[ -2  -8  -6  29  64   9  -6  -8   6   4  22  14  19  50  12 -28 -10  19
   5  -3   2  16  38   3  -3 -22  -6  -2  41  -8   8   2 -20 -26  30 -19
  31  13 -14  12  20]
1
[ -9  30  -6  24  25   3 -14  -2  -2   2  45  14  10   8 -23 -32  12  12
  20  22  19  22  43 -25 -17   2   9  -8  15   9  23  -8  25  -5  11 -24
  36  -3 -20 -12 -22]
2
[-29  11   6   0  18  -3   6 -11   0 -11  37   7 -26   9 -26 -16  -8  26
  34  28 -11  -9  -4   8 -13  -7   3  16  15  -3  22 -47   0  -8  -9   2
 -41 -12 -18 -13   7]
8
[  1   3 -24  10  17   5 -18   1  -7   9  30   0 -21 -14  -6  22  -8  -2
 -29  13  13  -7  -6  -4   3  28 -18  -1 -21   0 -25 -13  16  11 -20 -13
  11  12  -7 -24 -30]
5
[  1  20  -4   6   5  23  25 -14  -8  -9  19  -5 -26 -35 -12   2  -6 -14
  -2  34  18 -24 -16  18  20   9 -28  24 -65 -22 -22   3   3 -25 -27 -32
 -10 -16   5 -29  -6]
9
[-28  23 -35   9  14   4  57 -16 -20  -1  28  -6 -24 -21   4  17 -26   1
 -13   1   5 -18  -2  -1   5  20 -37   1 -59  -7  -7  14 -18 -31 -34 -30
 -38 -21 -20   4 -20]
9
[ 29 -14  49  -4   6   6 -52 -27  22 -53   9 -15 -26  -7   3  -4  -2  34
   8  45  -2   5  14  -3 -38  -2 -14  -3  31 -46  24  18  25   2  29 -32
  16 -14  19 -16  61]
5
[ -7  23 -31  31   8   8   2  45  42   3  -3  11   6 -15  38  10  -7  -9
 -12 -19  33 -22  -4  -4  -1  -1  -4  -7 -63   3  10  55 -73 -23   8 -31
   8  25  -7  37  35]
8
[-12   0  39  12 -16 -56  11  13  17 -12  27  -4 -15  -2   8  36   8  15
  -9  67 -18 -25 -41   7 -32 -34  22  12  10 -12  -9 -49   6   6 -15  -3
 -55 -31  -4 -70 -39]
4
[-27  28 -20  12 -16  -2 -16  43  46  12   5  25  22  -3   3 -16 -10 -11
  10  -4  33  35  13  13 -10 -34   5 -18 -24 -12  13  75   1 -25 -27  -3
  24  15 -16 -45  67]
5
[ -7   9 -17  60  28  33 -19   9  29  -5  10  -1   4  24  15 -13  -4   2
   4 -16  10  35  30 -35 -20  18 -20 -19  -7  -1  -1  18 -11   8  43 -36
  28   5 -24  21  26]
6
[ -2  58  -5  29  -4  -3   8 -21 -23 -19  36 -22 -23 -20 -16  29  -7  -1
 -29  25  10  -4 -25  -8   3  34 -21  -1 -73 -46 -29   3  10 -12 -33 -19
  -2 -20  -3 -23 -30]
3
[-23   3 -14  17  -3 -12  35  29  37   9 -10  24  20 -26  16  17 -18  -7
  -5   4  20  -2 -12   3   3  -8  22  -5 -14  20 -18  79 -69 -66  -6 -38
 -16 -31 -11 -45  34]
7
[-31  -6 -21  55  18   8 -42   9  13  22  55  38  28  37  -2 -40  23   7
  10  10  16  71  47 -36 -32 -29  -3 -31  54   2   6  -1  19  17  54  23
  45  47 -15 -17  12]
5
[-11  59  -8  -5  17  -9  23  32  13   1  30   7   7  -6  10   3  -1   5
  -4  -5  36   6  18  -7  -7 -10  13  -3 -60 -15  20  54 -13 -21 -38 -37
  11  -4 -32 -29   4]
2
[ 20 -15 -11  32 -31  24 -71 -21  24  35 -26  16  27   8  11 -28  11  20
 -16  13 -10   8  24 -17 -14   1  -4  -4  57 -22  31  -2  24   4  50   8
  33   5  15   4  55]
2
[ 24  19  42  12   2 -28   9 -18  -4 -39  57  -8 -16 -13  -7   9   5  32
  20  35   3  -9  -5  -4 -22   9  31   3  -3 -25   6 -17   8  -1  -9   4
 -18  -4   8  -9  -3]
9
[-11  23 -18  17  12   9 -17 -54 -32  21  33   2 -11   2 -27   9   1  -9
  -5  34  -2  15  10   8   4  16 -38   0 -23 -28   1 -39  32   5 -37  -4
  13 -12 -12 -18 -19]
4
[ -3  27  31  21  48  -7  -8  -7  -3  -7  49  20   2  38 -17 -46   4  33
  37  22  16  22  86 -37 -27 -17  28  -9  25   7  29  19   1  18   5 -10
  36   6 -16  21  27]
2
[ -9  15   5   4   2 -29  24  33   8  -1 -14   5  12   4  28  -4  -9  -5
 -21 -10   3 -15  25  11  -8 -31  -7   5 -42 -22   0  82 -26  -7 -34  -9
  16   8 -21 -16  20]
1
[ 13  24   3  17  21  -3   9 -17 -15  -3  25 -10 -20  -8 -10  11  -5  -7
   3  12  -5 -37 -42   3  -3  -2 -26   4 -59 -44 -21 -25  -8  -4 -32 -24
  -9  -2  -6  -7  -6]
7
[  1  14  21 -18   0 -13  41 -14 -42  14  34  21 -37 -11  16  15   3   1
 -25  39   0 -28 -24  10  -9 -31 -28 -15  -2 -30 -27 -23  31  14 -36   6
 -32 -21 -34 -93 -52]
0
[-42  36 -34  11  26 -33  17  -2   0   1  46  14  -5   1 -21  32  -9  -3
 -34  22  21 -10 -17 -13 -19   5 -13   2 -20 -37  -5  -6  20  22 -46  -4
 -16  21 -15 -34 -27]
5
[-29  -3 -18 -22 -25 -42  22  -6 -34   8  83   4 -29 -27  -9  40 -23  14
 -55  42  21 -25   5   7 -27  -6 -13  16  -1 -13 -20 -25  26   3 -45   1
 -43   6  13 -62 -46]
4
[ 35 -47  20 -19 -54 -37  -9  30   2 -50 -16 -13 -12 -13  31  36 -26  23
 -77   9 -23  -3   3  10 -23  -1  12  34  -2  -3 -19  10   4  21  41   6
 -16 -23  30 -27  16]
6
[ 21  10  32   9   0  -6   7 -20   2 -40  26 -22 -30 -10   4   2  -6  28
  17  29 -18  -7  -6  -8 -16  17   2   5  -6 -28  12 -14  23  -8  11 -25
 -14  -6   1  -1  21]
9
[-24  -1  29 -29  13   8  35  14  14  15 -15  57 -42  43  32 -21 -35  18
  24  10 -51  17   1 -31 -20 -13  45 -13  74   0  19 -65  12  23  53  25
 -53  23 -14  -4  75]
0
[  0 -12 -16  26   6  14  -2  26  17  18  15  15  -3   8  15 -16 -14   4
  16  -1   6  29  -1 -23 -19 -17 -16   1 -20   2 -13  32 -13 -27  49 -36
  23  10 -29 -20  63]
7
[ -4   8 -32  -7  14   5  -7 -17  -7  11  27 -13 -14 -11 -12  32  -5   2
 -28  19  12 -32 -17   4  18  10 -24  11 -27  -7  -7 -37   8   0 -45 -30
 -13  -6  -3 -18 -21]
2
[-20  33 -44  14   0  -3  26  -3 -27  -3  66  -7 -15 -32  -7  16 -12  -1
 -29  22  27  -8 -21 -15   6  28 -40   0 -56 -27 -21  -4   2 -17 -29 -19
 -17  22 -15  -8 -36]
3
[ 23   8  36 -15  -1 -22 -44 -21  26 -27  -8   3 -15   2  -4   3  -2  27
  -2  48 -28 -11  -1   7 -19 -12   9  -4  41 -24  31 -24  28  24  -4  -3
   9   6  15   2  40]
5
[ -2 -17 -10  30  34  12 -28   0   5  10  17  16 -12  27   5 -28  -1   8
  11  10   2  23  29 -20 -19  -8 -13  -5  40  25  -2  -6   6   2  51 -31
  42  19 -26  -4  24]
1
[-20  47  -8  -9 -14  -1   2  40  43  13   7  45  15 -18   9 -10  -6   5
   3   8  24  19  15  -8  -6 -20  19  -9   2   3  29  51  -4 -14 -16  -7
  -2   6 -27 -30  33]
2
[ 25  33  45  -9  -5 -39  32  -8 -16 -38  42  -9 -32  -4  16  -3  -4  31
   2   9  -8  -7  -7 -15 -29  -9  19   1 -22 -29  10 -13  19   7   8   2
 -38   5  -1  -6   7]
9
[-11   0   9 -16 -25 -28  36  38   9  10  11  30  20 -14  32   0 -24   6
 -11  -2  10  16  13   9 -12 -11  17  -3  14 -33  16  69   2 -38  -1  18
 -14  29  -7 -19  34]
4
[ 12  41  -6  -2   7   1  25 -20 -29  11  36  -1 -35  -7  -5  16  -6  -5
 -18   9  24  -9 -12  17  -4  -9 -23   2 -53 -22 -20 -15  24  -8 -37 -23
   2  -7 -15 -44 -10]
9
[ 21  12  27  -1 -29   1 -19 -17   1 -22  15 -11 -20 -10  16   0 -19  20
  -9  24  -9  -4   5  14 -14  -6  -9   7  -8 -44  23  14  16   2  -7  -1
 -24 -23   7   0  33]
4
[  2 -13 -24  -8   5  -4  33 -14 -49  60  20 -12  13  -9  15   1 -20   4
 -53 -16 -11 -51   4  17  51  35 -23  30 -43 -45 -29   1  10 -11 -54  38
 -29  40  17   7 -52]
4
[-20  30 -20  14 -12  -4  15  26  15  33  32  20  20  -4  31  -5  -2   3
  -6   5   4  -2  -3  10 -16 -31  18  -7 -19 -31  21  53 -25 -11 -24   1
   4  19 -33 -20  36]
1
[ -4  26   7  -3   1 -12 -14  35  45   4 -25  31  26 -11  16   0  24  -5
   7   7  23   5  13  -8 -13 -11  17 -12  19 -11  33  34  -7  -2 -20 -16
  28  25 -18 -26  19]
2
[ -2 -72 -17   9 -13  37 -38  20  54  22 -52  16   3  -3  36  10  -6 -15
  -9  24  12  22  25 -10 -30   1 -34 -13  79   3 -12  11   7 -25  54 -29
  27  19   1 -30  85]
5
[ -8   0   0  37  45  18 -22  10  23   7   9  23   7  36  21 -25   0   3
  17  -3   2  27  27 -17 -25 -29 -10 -17  15  -7   3  14 -19  -5  43 -24
  38   8 -23  -3  40]
1
[-14  43  34   8   2  13  -3 -23 -18  -1  14   3 -47  11 -23 -13  11  14
  15  36  -1  13  10  -4 -16  -6   1   9   0 -14  13  -8  29   0 -15 -28
 -12 -38 -34 -53  10]
2
[-45  44  -9   0 -11   7 -15   7  22  30 -22  24  25 -12  16  -8  34 -15
   4 -29  15  20  11  -3 -36 -35 -37 -35 -22 -16  24  65 -22  -8 -16   1
  19 -14 -27 -35 -12]
1
[-11  48   5 -10   8 -27   3  39  34 -23 -20  39  -5 -15 -20 -14 -22   1
  23   6  24  29  22 -27 -15   8  36   6 -43  47  24  55 -10 -10   3 -29
   9 -46 -30 -26  36]
2
[ -5  29 -11  47  10 -17 -20  14  11   0  21   7  21  16   1 -34   7  13
   6  16   6  32  27 -29  -8 -10 -14 -17 -23   8   0  12  -3 -15  24 -13
  44  18 -15   2   3]
3
[  5  15 -13   4  11   5   3 -21 -20   7  28   6 -25   4 -13  19 -11   4
  -3  43   1 -12 -10  22  15   0 -39   0 -32 -16  -9 -18  23  -4 -43 -16
  21  -9 -30 -33 -10]
0
[ -8  82   0  11 -20 -51  12  38  34  27   9  55  32  -7  15   1 -18  29
 -49  27  26 -13  17  14 -12 -47  25  -2 -23 -21  11  96 -32 -11 -50  13
  24   7 -11 -36  14]
3
[-21  28 -35  50   5   1  -3  29  15  42  28  34   1  36  19 -26   8   2
   5 -10  24  24  28 -18 -27 -26  12 -15  21  17  19   5 -12  17  17   2
  20  43 -52  -1  37]
8
[-25  34 -17   1  -9  -4   6  39  29  20  14  29  11  -9  -6  -5 -23  -2
  16   8  19  23   9  10 -18  -6  17  -4 -34 -22  16  59   4 -19 -38  10
  14   5 -27 -28  52]
5
[ 10  -1  44 -20  -6 -10  -4 -33 -34 -33  23  -2 -37  12 -13 -38   3  19
  27  10  -4  23  36   3 -19 -29  -6  -3   7   9  13 -17   3 -18  37  11
 -14 -12   8   8  53]
8
[  3 -24 -14  47  14  36   8  15  17   5  45  16   2  15  24 -16  -4 -10
   3  13  43  12  54 -29 -14 -20  -5 -10  62  20 -29  23 -33   2  32 -26
   9  35  -8  22  38]
7
[-29  35 -10  13  20  -7  17  43  49  25   2  29  29  18  35  -3 -11   3
  -3 -15   3   2  15  -6  -3 -33  37  -8 -19  -7  14  76 -50  -3 -16  -7
  10  19 -22  -2  50]
1
[-12  27   5   5  21  -9  12  14  19 -53  32 -22 -32   9  -4  -4 -33  24
  16  28  -9  -2  -6 -11   2   3   5  11 -34  -8   7 -17  -8  -9 -15 -41
 -27  -6  -8   9  31]
3
[ 15  30   2 -13  19 -24  33 -20 -21 -15  28   0 -14 -13 -12   1 -11   3
  -6  18  17 -12   4   9   0   1  -1  12 -51 -11  -2  -3  10 -17 -24 -25
   7  -9   1 -24   0]
9
[ 51   7  -8  53 -36  -3 -39  40  51 -15  44   1 -19  -8  62  26  -8  21
 -22   2  29  26 -38  -4 -20   5  22 -26  14  15 -11 -16 -27 -19  37 -31
 -24  32 -32 -22  74]
6
[-48  24 -31  -6  -4  21  32   5  18   4  -3 -29  13  -7  28  20   6   5
 -12  -6  -2   2  34  -8  21  39 -31  -1 -47 -19  27  66 -21 -28 -38 -42
  12  14 -22   3  -5]
0
[   7   16   -8   -7   35  -11   41  -20  -60   -5   24   -2  -27  -43
   -1    0    0   -3  -50   24   -2  -50   -8   10   51   33    6   10
  -20   24  -17   -6    0    0  -54  -42  -29  -48  -26  -61 -114]
2
[ 20  24  55  -4 -34 -14  -4 -15 -10 -11  26   3  -9 -18 -19 -13  21  14
  24  44  -8   1  -2   8 -15 -27  -2  12  -8 -30  -3  22   9  -6  -7  16
   2   0   0 -16  17]
7
[  2  19 -10  66 -16  21 -35  -1  10  -2  62   3   2   8  14 -15   2  -3
   4  13  43  54  50 -35 -34   1 -13 -21 -10 -10  -2  25   5  -4  44 -11
  23  11  -5   7  33]
4
[-15  38  -6  38  57 -22  -1   3  14  11  29  25  18  40  -5 -17  -4  21
   9  11   0  11  38 -32 -20  -8   9 -15   8   5  11 -40  -4 -14   2 -21
  14  -9 -25 -14 -20]
2
[-28   8 -41  12  -2  21  12  22  24  27  10  12  21 -21  32  22  -4 -11
 -34   4  10  -4  -5  12  16   1 -11 -15  -7 -24   2  52 -24 -11 -38  -4
  -9  21 -17 -12  -1]
5
[-27 -10   1 -14  18   3  20  41  22   7   7  27  -8   2  25 -31 -14  -4
  24  -7  18  -3   4   6 -16 -49  18  -5  10  12  11  40 -36 -22   9 -22
 -12  11 -17 -23  55]
1
[-24  60   6  -9 -10  -2  18  31  30   5  10  35   6   1  12 -11  -2   3
  19   4  21  18  22  -6 -14 -21  14 -18 -29 -13  31  63  -8   0 -23   0
  17   8 -26 -20  30]
0
[ -3  -2 -25  20  17  -8  13 -17 -27   2  49  -8   3 -12  14  35   2   1
 -46  15   7 -34 -25  26  11   4  -7   7 -17 -42 -11  10 -31  -9 -41 -10
  -4  13  -5 -12 -31]
1
[  7 -10 -18  22   4  31 -26  12  43   7   2   6  -1  20  31  18  -8   8
  -8  12   2   4  27 -21  -7  12  -8 -19  42  16   0 -27   2  13  28 -19
  25  20   0  18  11]
0
[ 25 -17  38  -7 -22 -13 -37   5  19 -38   1  -3 -23 -17   1 -10  -5  20
  21  36  -6   3   5 -25 -26  -7  -5  10 -19 -18  11   3  19   8  22 -13
  -9 -15   2 -21  74]
2
[ -9   5 -11 -18 -43 -14 -25  23  28 -16  28  24 -23 -49 -19   4 -19  29
  -4  53  -2 -27 -24 -17 -37  24  39  28  32   7  43 -33  25  20  10 -11
 -35 -12   9 -17   9]
2
[-30  66  -3   4  10 -22  14  19  -1  -3  63  41 -37  -7 -29  12 -20  -6
   9  24   0  17  -2 -13 -19  -8  14   2 -43  23 -29 -59 -11   5 -39  -8
 -23   0 -21 -46 -16]
7
[-14  19  11   2  -6  -9  58  39  -8  -1  -7  30 -13   0  24 -13 -24  -5
  -2  -6  15  -5   2   6  -5 -10   9  -9 -22  -6  -4  59 -19 -39   9   0
 -13  -7 -19 -20   6]
0
[ -9  21 -21   1 -30 -24 -32  52  79  28 -21  32  47 -12   8  -8  11 -14
  12   8  17   7 -28   7 -25 -42  26  -4 -29 -22  27  14   1  14 -23   1
  28  28  -6 -59  82]
6
[  -3  -11    8    1  -36  -16    3   16    7   27  -11   15   -8  -27
   33   30   -5  -11  -50   32    9   -7    3   -7  -31  -14  -35    8
  -12  -39  -34   30   32   15  -18   -1  -19  -22  -19 -108   -5]
4
[ 10  -8  21  -8  13  -3  17  14   4 -82  -3 -21 -23  -5 -29 -30 -27 -21
  39   1  22  -3  -6   2   1 -16   0  29 -55 -13   4  49 -13 -17  17 -50
   9 -10  23  33  74]
7
[ 44  11  22  -2 -11 -21 -20 -16  -5  -3  36   0 -47 -10   4 -12 -19  28
  30  58 -26 -41 -53   3 -22  -2   6 -10 -15 -39  20 -74  51   6  -6 -18
  -5   9 -16 -35  54]
0
[-10  18   0  -5 -22 -14  39  46  28   9   7  23  22 -16  24   0  -6  -3
  -9   4  28  -2  13   9  -8 -34  13   4   0 -13   5 101 -34 -32 -15 -20
  15  35 -15 -15  45]
7
[ -3  24  -5   9   8  -1 -25  -6  20   7  10  19 -17 -29   4  32  21  -6
 -24  28  25 -32 -14   3 -17  -8  -5 -13  -8   4  -5 -10 -28  10 -13 -30
  13  -2   6 -35 -13]
8
[ 22  -3  30  19  30 -21   9 -19  -8 -29  31  10 -22  20  19 -15 -11  36
  12  22 -31  -2  -1  -3 -10  -9  18   0  20 -25  17 -41  -2   7  13   1
 -20  12  -6   5  29]
9
[ 16  18  44  -4  24 -11 -27   4  21 -70  19 -11 -36  14 -19 -21 -20   5
  32  17   7  30   7 -18 -33 -12  29  -6 -24 -17   9  -6  29   7  34 -31
  11 -16  22 -14  77]
5
